[72, 106, 207, 155] → 207, 155

[138, 56, 214, 140, 183, 153, 48] → 214, 183

[[142, 82, 79, 172, 60, 141],
[87, 63, 154, 124, 64, 181],
[156, 79, 110, 179, 49, 140]] → 181, 179

[61, 160, 129, 217, 122, 165] → 217, 165

[[117, 196, 115, 123, 112],
[152, 140, 122, 160, 168]] → 196, 168

[[96, 172, 64, 139, 174, 97, 145],
[118, 180, 150, 131, 147, 88, 100],
[151, 125, 191, 142, 66, 75, 156]] → 191, 180

[[41, 132, 89, 124, 77, 70],
[108, 83, 75, 115, 98, 71],
[145, 55, 39, 105, 98, 72]] → 145, 132
---
127  127  210   78  126  122
125  121   56   76  127   82
129  122  141   91  122  189
out 189

132  153  135  121  117
 87  192  141  102  171
128  112  115  134  129
out 129

 52  148  121  147   47  101   62
166  126  158   67  114   98  134
171  195  103  143  122  102  141
out 141

148  106  127   63  155  113
131  159  184  107  152  127
181  179  151  138  146  118
out 118

148   57  150  196  130
129  128  128  124  127
 40   81  140  215  147
out 147

139  130  140  169  206  157
175  130  140  155  180  199
139  130  140  169  206  185
out 185

 96  195   47   95  149
 81  156  102  166   97
134  198  110  102   77
out 77

 62   81  107  111
 70  121  102  109
118   50  113   81
out 81

113  146   43  120  158
113  154   43  120  158
113  134   43  112  110
out 110
---
[[148, 103, 215, 153],
[96, 194, 170, 159],
[69, 111, 123, 85]] ==> 96

[[200, 169, 98, 92, 115, 126, 177],
[187, 106, 104, 121, 154, 159, 98],
[180, 121, 152, 163, 118, 69, 133]] ==> 187

[[78, 55, 206, 54, 208, 205, 202],
[197, 196, 49, 163, 47, 51, 208],
[96, 87, 211, 63, 207, 199, 206]] ==> 197

[[128, 152, 202, 97, 162],
[168, 185, 105, 105, 140],
[182, 209, 142, 72, 154]] ==> 168

[[90, 83, 124, 100, 89],
[151, 120, 124, 166, 134],
[164, 208, 145, 127, 184]] ==> 151

[[121, 99, 101, 127],
[98, 149, 79, 116],
[170, 179, 139, 60]] ==> 98

[[74, 92, 127, 158, 104, 107, 133],
[45, 145, 109, 162, 108, 105, 64],
[216, 104, 117, 68, 125, 88, 124]] ==> 45
---
[103, 191, 119, 138, 110, 157, 71]: 103
[121, 58, 192, 60]: 121
[134, 103, 84, 160, 207, 184, 155]: 134
[155, 53, 110, 201]: 155
[57, 201, 80, 171]: 57
[112, 194, 136, 86, 114, 99]: 112
[150, 169, 112, 96, 53, 74]: 150
---
[[147 132 109 124 109 143 115 146 115 142 125 137]
 [153 192 165 146 109 118 111 115 121 102 121 133]
 [150 177 137 112 126 147 128 107 124 118 110 129]
 [ 94 131 137  75 155 113 113 142 127 143 179 133]
 [ 82  93 135 126 128 151 172 143 173 111 125  98]
 [157 166 141 126 130 106 116 140 118 118 126  86]
 [156 140 105 109 119 147 127 134 125 109 101 113]
 [110 123 104 129 145 160  97 162 129 121 124 138]
 [140 145 118 111 111 144 127 156 122 111 116 116]] | 125

[[ 98 154 174 101  68 153 121 156 142 151  87 170]
 [129 162 140  79  63 192 177 140 140 146  67 153]
 [111 143 162 106  98 148 122 147 142 141 100 154]
 [155 106  84 152 177 106 137 102 115 108 163  90]
 [ 89 143 182 117  89 129  92 159 141 147 107 169]
 [168 105  81 140 192 124 152  99 121 103 156  81]
 [ 92 119 168 153 135  84  61 148 131 134 151 149]
 [157 104  90 149 190 107 134 103 120 105 164  88]
 [133 161 136  81  68 192 181 137 139 144  69 149]
 [154 144 101 100 102 174 189 117 127 129  96 120]
 [ 94 133 180 125 115 118  83 156 142 140 121 159]] | 87

[[156 121 111 127 118 147 128 138 119]
 [132 129 134 125 167 126  87 118 115]
 [160 130  66 121 162 127 144 108 140]
 [185 122  89 119 109 150  45 131 124]
 [ 69 117 119 126 122 145 131 129 115]] | 138

[[132 134 153 143  89 124  85 191 123 164 153 162]
 [117  89 112 152  88 160 133 186 106 138 104 142]
 [149  89  84 156 132 165 168 148 152 131  98 103]
 [151 157 138 108 131  87 172 116 111 109 152 132]
 [140 129 151 115  88 102  85 145  92 151 139 138]
 [107 128 120 139 131 103  91 164 140 146 117 123]
 [153 148  86 157 113 158 117 208 119 127 117 166]] | 153

[[121  91 100  74 148 120 129]
 [122 144 104 152 117  57 165]
 [120  84  89  76 143 118 145]
 [148 108 127 180  82 116 151]
 [120  96  50 144 160 191 116]
 [113 108  91  78 163 117 120]
 [158  99 194 124  59  66 148]
 [108 127  97  76 156  64 144]
 [112 180  92 175 150  77 124]
 [153 122 191 136  72  60 135]
 [111 128  51 152 179 178  97]
 [109 184  94 166 153  68 125]] | 120

[[180 152 121 159 197 130 124 201  79 116]
 [162 158 126 154 181 139 134 156  91 124]
 [134 124 115 120 166 141 125 186 116 139]
 [126 126 109 110 181 157 129 193 116 154]
 [122 131 112 112 173 156 133 171 118 152]
 [159 178 122 151 212 167 149 144  80 145]
 [178 178 124 165 211 149 140 162  72 127]
 [133 126 121 125 150 134 125 165 119 133]
 [135 140 126 133 146 137 132 131 117 132]
 [137 140 127 135 148 136 132 134 115 130]
 [154 133 120 139 169 130 122 190 103 123]
 [141 166 119 135 197 168 147 139  96 152]] | 79

[[129 142 152 202  96 140 146 148 122 141 169 115 114 123]
 [129 136 143 173 109 135 139 140 125 135 153 120 120 125]
 [128 133 136 153 117 132 134 135 126 132 142 123 123 126]
 [128 132 135 148 119 131 133 134 126 131 139 124 124 127]
 [129 138 145 181 105 136 141 142 124 137 157 119 118 124]
 [128 133 137 155 116 132 134 135 126 133 143 123 123 126]
 [128 128 129 132 126 129 129 129 128 129 130 127 127 128]
 [128 130 131 137 124 129 130 130 127 130 133 126 126 127]] | 114
---
[145 112  38 110 171] | 38
[206  57 176  50] | 176
[ 64 131 122 110 130 113] | 122
[ 82 110 131  73 120  58] | 131
[162  68 113 170  41] | 113
[208 118 155 114 144 146 120] | 155
[121  76  95  90 158 198] | 95
[208 178 117 114 128 113 176] | 117
[140 205 212 107 121  59 127] | 212
---
[56, 150, 98, 110, 91] --> 56, 91

[191, 140, 79, 214, 156, 155, 187] --> 191, 187

[[67, 159, 159, 103, 102, 67],
[76, 126, 106, 91, 101, 76],
[156, 115, 146, 56, 116, 156]] --> 67, 156

[[95, 181, 115, 90, 155, 195],
[84, 140, 87, 128, 153, 135],
[118, 168, 144, 52, 108, 159]] --> 95, 159

[138, 76, 191, 143, 164] --> 138, 164

[[126, 141, 139, 195],
[93, 83, 93, 209]] --> 126, 209

[86, 53, 50, 82] --> 86, 82

[204, 101, 152, 150, 137] --> 204, 137
---
[156  55  50 159 154] => 159

[[ 98 144 124 140 123 139 134]
 [194 114 174  56 145 102 100]] => 102

[[109 129 107 119  87 108]
 [131 141 197 110 178 112]] => 178

[178 198 145 109] => 145

[159  67 104 101 164 160 194] => 160

[164 130 181 132 177 191 115] => 191

[196 140 179 155] => 179
---
[[133 114 132 110]
 [106 192 102 181]
 [114 177 108 172]] result: 106

[[155 102  99 184 120]
 [171 133  77  63  69]] result: 69

[163 122  53 105 124 127 132] result: 105

[ 59 144 119 142  75] result: 75

[ 62 107 167 124] result: 107

[[176  93 161  94  49 181]
 [146 165 127 151 184 129]
 [171  96 121 105  76 117]] result: 76

[109  65  96 120 193] result: 96

[151  64 163  78  47] result: 64

[209 174 204 139 134 193] result: 139

[[208 213 152 118]
 [131 105 168 104]] result: 105
